Here is a tiny trained network, its code and every weight. The questions are about switching its units off for an input and a class, where a switched-off unit gives its printed mean instead of its output.

import numpy as np


def w(rows, s, z=0):
    codes = np.array(rows[::2]) - 128.0
    scale = np.full(codes.shape[1], s)
    scale[-1] = z or s
    return codes * scale


def norm(h):
    return h / np.sqrt((h * h).mean(-1, keepdims=True) + 1e-5)


def f(y):
    return y / 2 * (1 + np.tanh(0.7978845608 * (y + 0.044715 * y**3)))


def log_softmax(a):
    a = a - a.max(-1, keepdims=True)
    return a - np.log(np.exp(a).sum(-1, keepdims=True))


def net(x, mask):
    res = np.array(x, float).reshape(1, 2) / 4 @ E
    u = 0
    for l in range(4):
        y = f(norm(res) @ A[l][:, :-1].T + A[l][:, -1])
        res = res + np.where(mask[u : u + 3], y, B[l][:, -1]) @ B[l][:, :-1]
        u += 3
    return log_softmax(norm(res)[-1] @ U[:, :-1].T + U[:, -1])


A, B = {}, {}
E = w([
[44,93,57,2,136,64,135,163,59,53],'x0',
[90,75,188,130,60,173,239,103,82,169],'x1',
],0.0058)
A[0] = w([
[59,108,100,115,177,144,90,173,3,149,145],'L0N0',
[107,134,149,171,138,195,177,129,109,116,253],'L0N1',
[175,146,41,179,137,108,115,190,174,83,104],'L0N2',
],0.0048,0.00072)
B[0] = w([
[252,158,188,239,166,190,129,142,255,147,253],'L0N0',
[182,122,83,226,216,127,69,173,175,1,166],'L0N1',
[63,142,140,162,156,158,197,28,53,119,225],'L0N2',
],0.006,0.0033)
A[1] = w([
[120,59,92,2,174,82,166,228,155,102,11],'L1N0',
[135,132,169,139,171,155,163,137,154,97,165],'L1N1',
[86,73,165,152,49,172,187,159,113,156,47],'L1N2',
],0.0059,0.0011)
B[1] = w([
[233,175,230,245,143,152,144,176,184,168,254],'L1N0',
[135,185,48,92,85,96,199,132,87,89,187],'L1N1',
[60,92,87,124,254,116,73,19,98,167,181],'L1N2',
],0.0067,0.0059)
A[2] = w([
[165,134,221,162,120,166,145,154,131,150,109],'L2N0',
[101,3,137,109,112,88,148,79,137,207,2],'L2N1',
[170,173,81,143,102,91,137,116,171,111,127],'L2N2',
],0.0059,0.0018)
B[2] = w([
[230,197,205,43,128,98,109,238,213,137,252],'L2N0',
[44,30,2,168,98,96,116,74,115,94,139],'L2N1',
[111,88,108,115,159,158,209,116,75,109,223],'L2N2',
],0.007,0.0039)
A[3] = w([
[160,167,1,85,220,98,73,98,139,102,220],'L3N0',
[124,174,151,98,83,201,252,61,117,117,136],'L3N1',
[144,105,112,48,101,187,240,121,73,92,8],'L3N2',
],0.0051,0.0013)
B[3] = w([
[72,1,128,170,124,160,173,55,120,175,254],'L3N0',
[129,90,149,14,74,110,98,230,194,78,193],'L3N1',
[14,120,206,69,69,149,98,171,186,61,158],'L3N2',
],0.0071,0.0043)
U = w([
[255,198,167,163,173,149,173,199,184,133,214],'0',
[62,40,76,173,197,164,156,7,79,144,217],'1',
[51,71,146,4,36,161,152,190,159,26,190],'2',
[94,151,93,117,92,91,73,162,81,111,35],'3',
[102,158,91,93,58,61,78,155,56,173,15],'4',
[111,176,91,85,56,124,85,137,38,137,15],'5',
[73,203,118,108,101,92,80,133,66,115,30],'6',
[145,141,42,52,88,110,102,147,66,157,4],'7',
],0.0086,0.0033)

Each question gives the input, the list of numbers given to net, and the class t.
The units are the neurons (one row each of A and B). Each row of codes is followed by its name. A weight is (code - 128) times the scale printed after its matrix; where a second scale follows, it is the last column's (A, B and U).
mask holds one flag per neuron, layer by layer. A switched-off neuron (its flag False) gives its mean, the last column of its row in B, instead of its output. The means were averaged over made-up inputs and are rounded, as every weight is.
A unit's drop is (log p(t) with every unit on - log p(t) with that unit switched off) / (log p(t) with every unit on - log p(t) with every unit switched off).
The circuit of an input: a set's keep is (log p(t) with only the set's units on - log p(t) with every unit switched off) / (log p(t) with every unit on - log p(t) with every unit switched off). Starting from all 12 units, units are removed one at a time, each time the one whose removal leaves the highest keep (on an exact tie, the one counted first), for as long as the keep stays at least 0.8.
units of the circuit, in order: the units of the circuit, biggest drop first
top k neurons: the k neurons with the biggest drops, biggest first
top k neurons in layer l: the k neurons of layer l with the biggest drops, biggest first
drop of u: that unit's drop, to one decimal
input [3,1], class 2: units of the circuit, in order => L0N0, L1N0, L3N2
input [1,6], class 1: units of the circuit, in order => L1N2
input [1,0], class 2: top 3 neurons => L1N0, L1N1, L2N2
input [2,-3], class 2: top 2 neurons => L1N0, L1N2
input [-2,-3], class 2: top 3 neurons => L1N2, L1N0, L3N1
input [4,3], class 0: top 2 neurons => L0N2, L1N0
input [-3,-2], class 2: top 3 neurons => L1N2, L1N0, L0N0
input [-2,-2], class 2: top 2 neurons in layer 1 => L1N2, L1N0
input [3,0], class 2: top 2 neurons => L0N0, L1N0
input [1,3], class 2: top 3 neurons => L0N1, L1N1, L1N0
input [3,-1], class 2: top 2 neurons => L0N0, L1N0
input [0,-2], class 2: top 4 neurons => L0N2, L1N0, L1N2, L3N1
input [-2,2], class 2: top 2 neurons in layer 0 => L0N1, L0N0
input [6,4], class 0: top neuron => L1N0
input [-4,-6], class 1: top 2 neurons => L1N0, L0N0
input [6,8], class 1: top 2 neurons => L1N2, L2N1
input [7,5], class 0: drop of L1N0 => 1.7
input [-1,-1], class 2: drop of L3N1 => 0.2
input [6,-5], class 0: drop of L1N0 => 4.6
input [5,4], class 0: units of the circuit, in order => L1N0
